How the elements are linked:
&: Zub->Duz, Lav->Ren, Reb->Biv, Laz->Guf, Pog->Tol, Rep->Rud, Rol->Mip, Kif->Nad, Nur->Ven, Guf->Lar, Fer->Voz, Git->Kub, Puv->Lop, Gon->Kob, Nat->Zir, Med->Ref, Gif->Fem, Daf->Ner, Meb->Nak, Kap->Vab, Gab->Zet, Tus->Fom, Seg->Fev, Kol->Sal, Kob->Bip, Vin->Nef, Mut->Kip, Som->Kaz, Voz->Seg, Koz->Viv, Vab->Daf, Ren->Tus, Fir->Kop, Ven->Fef, Sek->Som, Nus->Lur, Noz->Lum, Nit->Rin, Fem->Dos, Bof->Gav, Viv->Pap, Fef->Naz, Reg->Vid, Pap->Vik, Pab->Bek, Kab->Nat, Tol->Kol, Dop->Lel, Mis->Zam, Vol->Gaf, Duz->Fir, Gad->Bas, Kub->Zuv, Sal->Boz, Ros->Guz, Rig->Nar, Zam->Fid, Fid->Zub, Gek->Zut, Rin->Vol, Zir->Rep, Bep->Rol, Boz->Nol, Kat->Lek, Ref->Niz, Vom->Reg, Zuz->Tok, Lup->Did, Nol->Mut, Zut->Gil, Rud->Nur, Ser->Bab, Zet->Lor, Nef->Mon, Naz->Sop, Zuv->Nus, Rel->Zuz, Nad->Ral, Kaz->Ros, Vep->Vom, Bas->Kab, Fom->Sek, Did->Puv, Poz->Bep, Lum->Meb, Vub->Vep, Toz->Lib, Teg->Vin, Rut->Non, Lar->Bap, Fof->Pab, Fur->Teg, Tis->Pum, Goz->Pog, Gav->Git, Vid->Neb, Nes->Koz, Gil->Noz, Lur->Fil, Guz->Gek, Tok->Nes, Bek->Fen, Kop->Bef, Nar->Gad, Kag->Laz, Bip->Goz, Kip->Bul, Lor->Tud, Bef->Zup, Bul->Rel, Tud->Doz, Giv->Tis, Non->Dop, Nak->Feg, Piv->Fur, Lek->Fof, Fen->Des, Gaf->Giv, Sop->Kif, Biv->Rig, Neb->Mig, Feg->Kag, Zup->Toz, Bap->Nit, Lib->Dur, Dur->Reb, Bab->Mis, Niz->Mil, Tuk->Med, Des->Nev, Vik->Duv, Doz->Vub, Dos->Kap, Fev->Rut, Fil->Poz, Mip->Gon, Mon->Bof, Lop->Gab, Duv->Ser, Mig->Gif, Ner->Kat, Lel->Lup, Mil->Lav, Nev->Tuk, Pum->Fer, Ral->Piv
+: Zub->Des, Lav->Zam, Reb->Tus, Laz->Nat, Pog->Lor, Rep->Gil, Rol->Lup, Kif->Laz, Nur->Lum, Guf->Zir, Fer->Ral, Git->Fer, Puv->Kub, Gon->Puv, Nat->Gek, Med->Duv, Gif->Tol, Daf->Mut, Meb->Nar, Kap->Boz, Gab->Nus, Tus->Zub, Seg->Fur, Kol->Doz, Kob->Lop, Vin->Vol, Mut->Reg, Som->Kop, Voz->Piv, Koz->Kap, Vab->Nol, Ren->Fid, Fir->Tuk, Ven->Meb, Sek->Fir, Nus->Fev, Noz->Biv, Nit->Nur, Fem->Kol, Bof->Tis, Viv->Vab, Fef->Nak, Reg->Kob, Pap->Daf, Pab->Tok, Kab->Guz, Tol->Tud, Dop->Mon, Mis->Pab, Vol->Fef, Duz->Nev, Gad->Kaz, Kub->Voz, Sal->Vub, Ros->Zup, Rig->Sek, Zam->Bek, Fid->Fen, Gek->Lib, Rin->Ven, Zir->Zut, Bep->Lel, Boz->Vep, Kat->Bul, Ref->Ser, Vom->Gon, Zuz->Gif, Lup->Gav, Nol->Vom, Zut->Dur, Rud->Noz, Ser->Lek, Zet->Lur, Nef->Gaf, Naz->Feg, Zuv->Seg, Rel->Mig, Nad->Guf, Kaz->Bef, Vep->Mip, Bas->Ros, Fom->Duz, Did->Git, Poz->Dop, Lum->Rig, Vub->Rol, Toz->Mil, Teg->Rin, Rut->Vin, Lar->Rep, Fof->Zuz, Fur->Nit, Tis->Kif, Goz->Zet, Gav->Pum, Vid->Bip, Nes->Dos, Gil->Reb, Lur->Rut, Guz->Toz, Tok->Fem, Bek->Nes, Kop->Med, Nar->Som, Kag->Kab, Bip->Gab, Kip->Vid, Lor->Fil, Bef->Ref, Bul->Neb, Tud->Poz, Giv->Sop, Non->Nef, Nak->Gad, Piv->Bap, Lek->Rel, Fen->Koz, Gaf->Naz, Sop->Kag, Biv->Fom, Neb->Goz, Feg->Bas, Zup->Niz, Bap->Rud, Lib->Lav, Dur->Ren, Bab->Fof, Niz->Bab, Tuk->Vik, Des->Viv, Vik->Ner, Doz->Bep, Dos->Sal, Fev->Teg, Fil->Non, Mip->Did, Mon->Giv, Lop->Zuv, Duv->Kat, Mig->Pog, Ner->Kip, Lel->Bof, Mil->Mis, Nev->Pap, Pum->Nad, Ral->Lar
^: Zub->Ref, Lav->Fir, Reb->Kaz, Laz->Nur, Pog->Vep, Rep->Nak, Rol->Gab, Kif->Nit, Nur->Kag, Guf->Ven, Fer->Vin, Git->Rut, Puv->Fil, Gon->Lor, Nat->Lum, Med->Zam, Gif->Nol, Daf->Zuz, Meb->Nat, Kap->Bul, Gab->Bep, Tus->Bef, Seg->Mon, Kol->Reg, Kob->Tud, Vin->Pum, Mut->Gif, Som->Lib, Voz->Nef, Koz->Kat, Vab->Rel, Ren->Kop, Fir->Mil, Ven->Laz, Sek->Toz, Nus->Lel, Noz->Bas, Nit->Sop, Fem->Mut, Bof->Seg, Viv->Lek, Fef->Guf, Reg->Tol, Pap->Fof, Pab->Pap, Kab->Noz, Tol->Vom, Dop->Kub, Mis->Nev, Vol->Nad, Duz->Niz, Gad->Zut, Kub->Non, Sal->Vid, Ros->Reb, Rig->Guz, Zam->Tuk, Fid->Med, Gek->Rig, Rin->Kif, Zir->Meb, Bep->Lop, Boz->Neb, Kat->Nes, Ref->Fid, Vom->Pog, Zuz->Vab, Lup->Nus, Nol->Mig, Zut->Nar, Rud->Feg, Ser->Fen, Zet->Rol, Nef->Fer, Naz->Lar, Zuv->Dop, Rel->Kap, Nad->Rin, Kaz->Dur, Vep->Goz, Bas->Gil, Fom->Zup, Did->Lur, Poz->Puv, Lum->Kab, Vub->Bip, Toz->Fom, Teg->Tis, Rut->Gav, Lar->Fef, Fof->Viv, Fur->Giv, Tis->Fur, Goz->Vub, Gav->Fev, Vid->Kol, Nes->Ner, Gil->Gad, Lur->Lup, Guz->Biv, Tok->Daf, Bek->Vik, Kop->Lav, Nar->Gek, Kag->Rud, Bip->Doz, Kip->Fem, Lor->Mip, Bef->Ren, Bul->Dos, Tud->Gon, Giv->Piv, Non->Git, Nak->Zir, Piv->Gaf, Lek->Koz, Fen->Duv, Gaf->Ral, Sop->Bap, Biv->Ros, Neb->Sal, Feg->Rep, Zup->Tus, Bap->Naz, Lib->Sek, Dur->Som, Bab->Des, Niz->Zub, Tuk->Mis, Des->Ser, Vik->Pab, Doz->Kob, Dos->Kip, Fev->Bof, Fil->Did, Mip->Zet, Mon->Voz, Lop->Poz, Duv->Bek, Mig->Boz, Ner->Tok, Lel->Zuv, Mil->Duz, Nev->Bab, Pum->Teg, Ral->Vol

In the rows, zero is written as 525.

The rows follow the links: the fewer symbols apart two elements are, the more alike their rows tend to be.

Row, then element:
[ 371  407  518  733  428  557  452  421  273  258  531  544  481  316  687  482  424  557  529  454  544  598  472  620  605  443  503  564  441  165  421  515  500  326  892  660  675  563  409  439  443]: Ner
[ 348  466  430  631  485  513  641  395  341  211  456  457  515  387  684  542  402  517  424  438  478  580  512  451  782  477  561  538  546   98  381  476  508  417  878  666  621  512  480  585  537]: Fof
[ 675  584  600  350  432  475  404  355  745  164  598  577  478  645  392  601  375  472  612  586  541  480  466  570  503  559  502  556  636   22  625  547  491  691  738  476  437  463  564  467  440]: Zub
[ 548  216  564  717  593  445  590  613  376  720  433  624  553  119  586  648  604  434  421  532  564  677  565  436  655  368  474  492  708  786  533  594  542  358  468  486  820  423  449  503  519]: Gon
[ 399  507  458  455  614  488  685  378  511  180  437  470  572  449  628  590  384  481  422  459  482  541  582  352  824  508  542  488  634   55  431  432  553  585  786  572  574  469  492  639  604]: Duv
[ 373  360  421  752  610  482  368  627  263  782  554  477  557  246  692  599  628  480  551  448  474  621  583  661  381  427  557  493  634  865  423  525  554  317  446  589  719  469  482  368  614]: Lop
[ 368  426  506  740  416  549  483  405  262  253  517  533  476  338  682  488  409  555  516  455  528  596  456  591  631  455  512  566  466  153  402  514  492  323  902  678  669  560  424  466  455]: Nes
[ 456  494  598  314  511  582  457  657  663  854  536  596  517  460  586  447  655  582  558  494  579  545  513  488  370  499  479  530  395  970  477  422  533  706   87  577  565  600  404  462  483]: Gav
[ 484  807  641  518  648  451  409  617  506  737  633  574  575  890  492  630  603  436  660  511  535  403  584  704  221  666  492  476  686  806  480  497  564  531  337  503  271  436  447  500  578]: Laz
[ 726  623  473  574  450  527  386  385  582  202  621  460  502  725  333  525  396  527  624  618  489  458  481  713  427  596  558  551  529  101  665  655  505  469  835  436  389  518  716  459  497]: Kop
[ 361  452  468  509  425  529  284  649  451  832  608  501  476  368  686  498  640  539  624  443  513  578  468  659  259  470  540  570  482  929  396  429  492  533  252  678  632  545  435  320  468]: Lel
[ 358  844  597  407  407  545  816  507  528  471  455  537  472  889  579  477  509  563  440  445  544  396  457  343  709  665  513  573  438  466  400  395  484  633  499  682  266  577  398  798  442]: Gad
[ 512  229  548  745  615  450  570  602  340  742  455  602  574  115  609  639  604  438  443  525  547  659  587  480  622  369  473  483  706  805  515  587  551  323  477  477  802  424  453  489  556]: Lor
[ 700  575  448  613  518  545  745  670  535  870  437  436  516  653  349  495  655  544  405  616  489  480  523  420  598  577  559  528  480  979  657  645  526  441  285  405  428  547  711  719  551]: Giv
[ 329  863  480  282  563  493  584  557  629  609  557  437  537  911  605  574  554  493  552  431  460  380  547  481  432  673  569  508  595  649  375  343  528  745  288  630  242  487  493  630  581]: Zir
[ 637  181  567  574  491  455  635  586  546  660  407  636  502   85  521  634  584  436  399  579  567  682  494  346  726  362  473  553  696  721  613  598  521  482  423  463  831  438  499  549  457]: Doz
[ 705  213  375  309  559  554  343  494  809  439  554  438  534  157  454  483  493  556  554  611  487  657  543  493  478  387  564  507  454  421  659  538  543  730  446  392  778  561  724  329  579]: Neb
[ 459  786  675  590  515  583  840  464  428  397  437  611  520  873  512  433  470  602  424  492  586  407  519  409  754  658  480  529  391  361  466  515  526  454  686  575  275  598  394  804  479]: Guz
[ 319  864  494  286  469  517  671  534  628  561  515  451  508  900  608  533  538  511  498  431  482  391  497  399  555  655  559  547  533  562  368  327  504  752  338  692  256  514  481  720  516]: Lum
[ 434  831  581  428  653  467  433  596  547  706  620  520  587  914  520  616  591  450  654  479  506  393  613  649  244  661  522  469  675  759  449  445  561  617  316  525  256  442  454  517  621]: Kag
[ 426  485  590  339  484  573  423  672  626  849  565  583  510  458  602  448  652  592  570  484  578  553  500  506  337  493  488  550  394  975  462  413  510  697  109  602  579  587  402  443  468]: Rut
[ 405  374  555  722  448  574  377  417  283  269  561  581  490  284  658  462  419  574  571  468  576  620  479  665  538  432  490  557  419  182  438  526  509  336  878  634  693  583  386  378  454]: Daf
[ 343  461  437  670  459  523  609  397  306  219  464  456  501  380  703  521  406  514  440  443  494  583  494  482  766  460  558  542  533  120  391  480  507  394  888  679  626  518  474  577  508]: Viv
[ 672  552  468  501  592  566  744  673  617  865  432  465  555  603  396  463  656  565  416  586  493  485  578  363  602  555  551  502  433  988  639  591  550  540  212  397  466  576  675  699  597]: Teg
[ 569  273  522  522  629  589  193  451  553  329  630  568  583  195  553  425  444  615  650  546  576  635  589  697  368  398  503  482  371  274  544  541  557  531  685  441  762  603  518  235  573]: Kip
[ 398  479  541  404  428  558  338  664  546  834  600  551  479  412  661  464  643  565  619  449  550  568  463  581  278  483  508  566  439  943  427  407  498  637  171  668  607  573  410  365  447]: Kub
[ 677  672  615  766  414  491  559  655  397  830  545  569  474  772  361  590  641  468  557  600  529  445  468  659  379  625  501  560  623  940  643  697  501  294  423  477  345  471  574  588  425]: Nit
[ 347  425  426  619  476  515  285  644  360  805  604  442  498  325  705  533  645  518  613  432  479  596  501  696  265  458  559  538  545  899  394  473  511  436  322  658  664  516  485  302  528]: Lur
[ 727  191  435  333  411  504  538  537  787  545  467  494  473  126  445  553  538  503  441  622  507  660  453  341  653  382  542  568  573  544  678  567  496  701  378  445  811  500  695  482  456]: Vom

Each walk starts at a row. The symbols on each line, taken left to right, move it on to the next element.
Answer with the element's row; about right is enough.
[ 341  434  433  568  444  528  280  647  388  817  604  465  494  346  710  520  642  522  613  440  492  592  482  693  255  453  563  547  523  913  393  439  508  478  298  679  652  530  470  319  500]
+ + ^ & &: [ 591  522  543  379  639  574  661  681  695  878  468  534  581  551  469  440  658  578  445  556  551  514  588  359  540  531  519  478  386  990  579  512  550  668  123  430  514  588  555  637  584]
^ & & + & + & &: [ 716  603  475  672  463  527  725  678  478  860  463  458  507  685  338  512  664  526  427  617  489  468  487  465  564  580  560  555  509  972  670  680  515  373  339  422  406  530  718  701  514]
[ 696  655  589  768  412  484  588  653  402  838  526  549  477  762  346  586  647  474  528  604  528  439  462  633  414  611  514  569  615  935  652  698  490  298  420  468  356  471  600  614  431]
^ ^ & + ^ + &: [ 319  863  493  282  523  504  612  554  635  592  545  447  526  922  605  565  552  495  536  431  466  389  527  454  461  679  570  522  575  620  365  344  522  759  297  653  242  489  490  658  554]
& + + & & +: [ 659  675  506  745  613  571  552  421  412  276  545  474  566  793  362  463  418  577  548  592  510  433  578  660  554  619  553  493  425  185  628  673  548  321  883  396  336  587  664  592  606]
[ 635  708  660  738  462  471  496  650  399  805  577  606  498  817  380  611  639  460  607  584  563  420  483  709  316  633  486  550  671  911  606  657  511  323  425  476  328  446  514  555  453]
^ & + & &: [ 541  778  666  601  592  454  412  622  464  769  614  608  555  862  443  631  610  436  659  522  550  406  565  728  234  658  482  502  692  845  532  563  552  443  374  484  279  437  448  507  539]
& ^ + &: [ 373  854  534  355  642  470  478  588  585  666  607  482  576  925  568  603  592  459  615  460  473  381  594  597  302  667  543  472  651  715  414  389  543  697  286  578  253  460  478  542  625]
[ 696  591  561  419  405  497  373  370  711  165  606  535  468  666  366  569  391  492  630  601  518  469  459  630  449  578  516  564  599   53  653  590  490  613  767  465  413  488  629  441  446]
^ & & + & + & &: [ 506  534  582  319  618  460  616  357  705  148  489  576  562  528  539  625  378  455  485  511  537  521  579  369  728  530  490  492  687   19  505  435  552  721  714  501  524  438  454  592  562]
+ ^ & & + & & +: [ 444  342  573  691  491  586  305  419  337  278  582  604  514  266  637  432  431  586  610  493  592  614  502  697  488  426  487  541  389  200  465  538  523  369  854  588  707  595  398  319  475]
[ 505  790  651  562  618  463  407  619  485  749  635  594  569  877  472  633  614  444  655  513  539  405  590  723  230  642  489  480  687  831  518  527  542  481  352  496  270  433  449  496  565]
+ + & + & +: [ 698  664  469  702  560  557  481  408  457  244  574  443  542  769  349  478  409  568  587  603  496  440  550  700  496  617  556  505  448  169  656  677  534  356  884  393  357  560  705  540  582]
& + + & & +: [ 416  506  482  432  638  478  679  369  553  166  436  490  580  477  624  602  389  457  418  469  492  537  584  351  818  512  533  489  641   44  447  437  562  615  773  549  555  452  478  626  606]
[ 602  188  570  620  516  454  627  588  496  684  416  634  518   95  534  629  601  438  407  563  568  680  525  364  709  368  467  528  700  740  587  603  525  433  442  464  843  428  465  525  470]
+ ^ & + ^ ^ & +: [ 493  499  598  309  560  584  530  675  701  868  524  598  546  490  561  440  655  588  533  514  582  528  546  429  433  510  482  510  392  982  507  432  548  728   85  522  547  610  437  520  522]
^ + & ^ ^ ^ +: [ 663  683  638  749  452  468  533  650  407  826  549  586  493  806  367  604  645  462  591  587  549  430  474  684  353  626  485  559  647  917  611  679  504  302  422  480  329  457  547  565  444]
[ 455  519  537  365  630  472  659  376  626  158  464  534  578  485  584  619  374  456  453  491  519  529  587  343  782  514  514  482  662   21  473  434  550  675  742  518  546  457  467  624  597]
& ^ & & + ^ ^: [ 352  484  423  575  544  514  685  385  396  196  436  453  528  418  675  556  393  506  403  453  476  558  543  410  815  489  560  510  590   87  399  451  528  475  849  621  602  485  497  628  569]
+ ^ & ^ + &: [ 542  288  551  565  612  591  202  442  499  316  618  594  565  198  570  432  447  602  654  532  577  636  571  702  391  405  480  487  370  252  532  549  545  493  717  485  759  609  473  241  560]
[ 722  186  455  357  400  493  571  540  768  559  448  527  472  134  446  569  535  489  428  611  517  664  443  320  679  368  538  576  601  575  665  563  483  686  378  458  806  478  652  483  447]
& + ^ + + + &: [ 520  508  591  313  588  583  564  675  692  866  496  586  548  501  529  439  656  593  503  528  572  535  555  401  458  512  494  505  390  986  524  451  542  712   87  493  535  599  465  552  542]
& + & + ^ &: [ 727  612  488  714  439  515  713  670  480  857  465  460  484  706  336  539  649  513  442  604  489  461  466  509  536  585  557  561  545  962  674  690  489  343  363  439  396  522  704  694  495]
[ 425  305  485  774  652  469  465  633  265  764  499  539  587  196  656  625  621  443  491  477  513  637  595  594  496  397  522  471  676  845  451  572  565  288  484  522  767  445  466  432  599]
& + & ^ ^ +: [ 414  483  576  355  458  569  392  674  619  851  571  589  496  432  620  458  649  580  598  479  572  550  486  541  314  477  482  548  420  965  451  401  502  685  124  626  583  583  394  410  454]
+ + + + + ^ ^ &: [ 338  844  580  376  411  551  799  514  568  492  455  527  480  887  599  483  516  556  440  446  529  393  454  342  681  658  532  572  461  478  396  369  492  675  465  690  262  551  425  785  449]
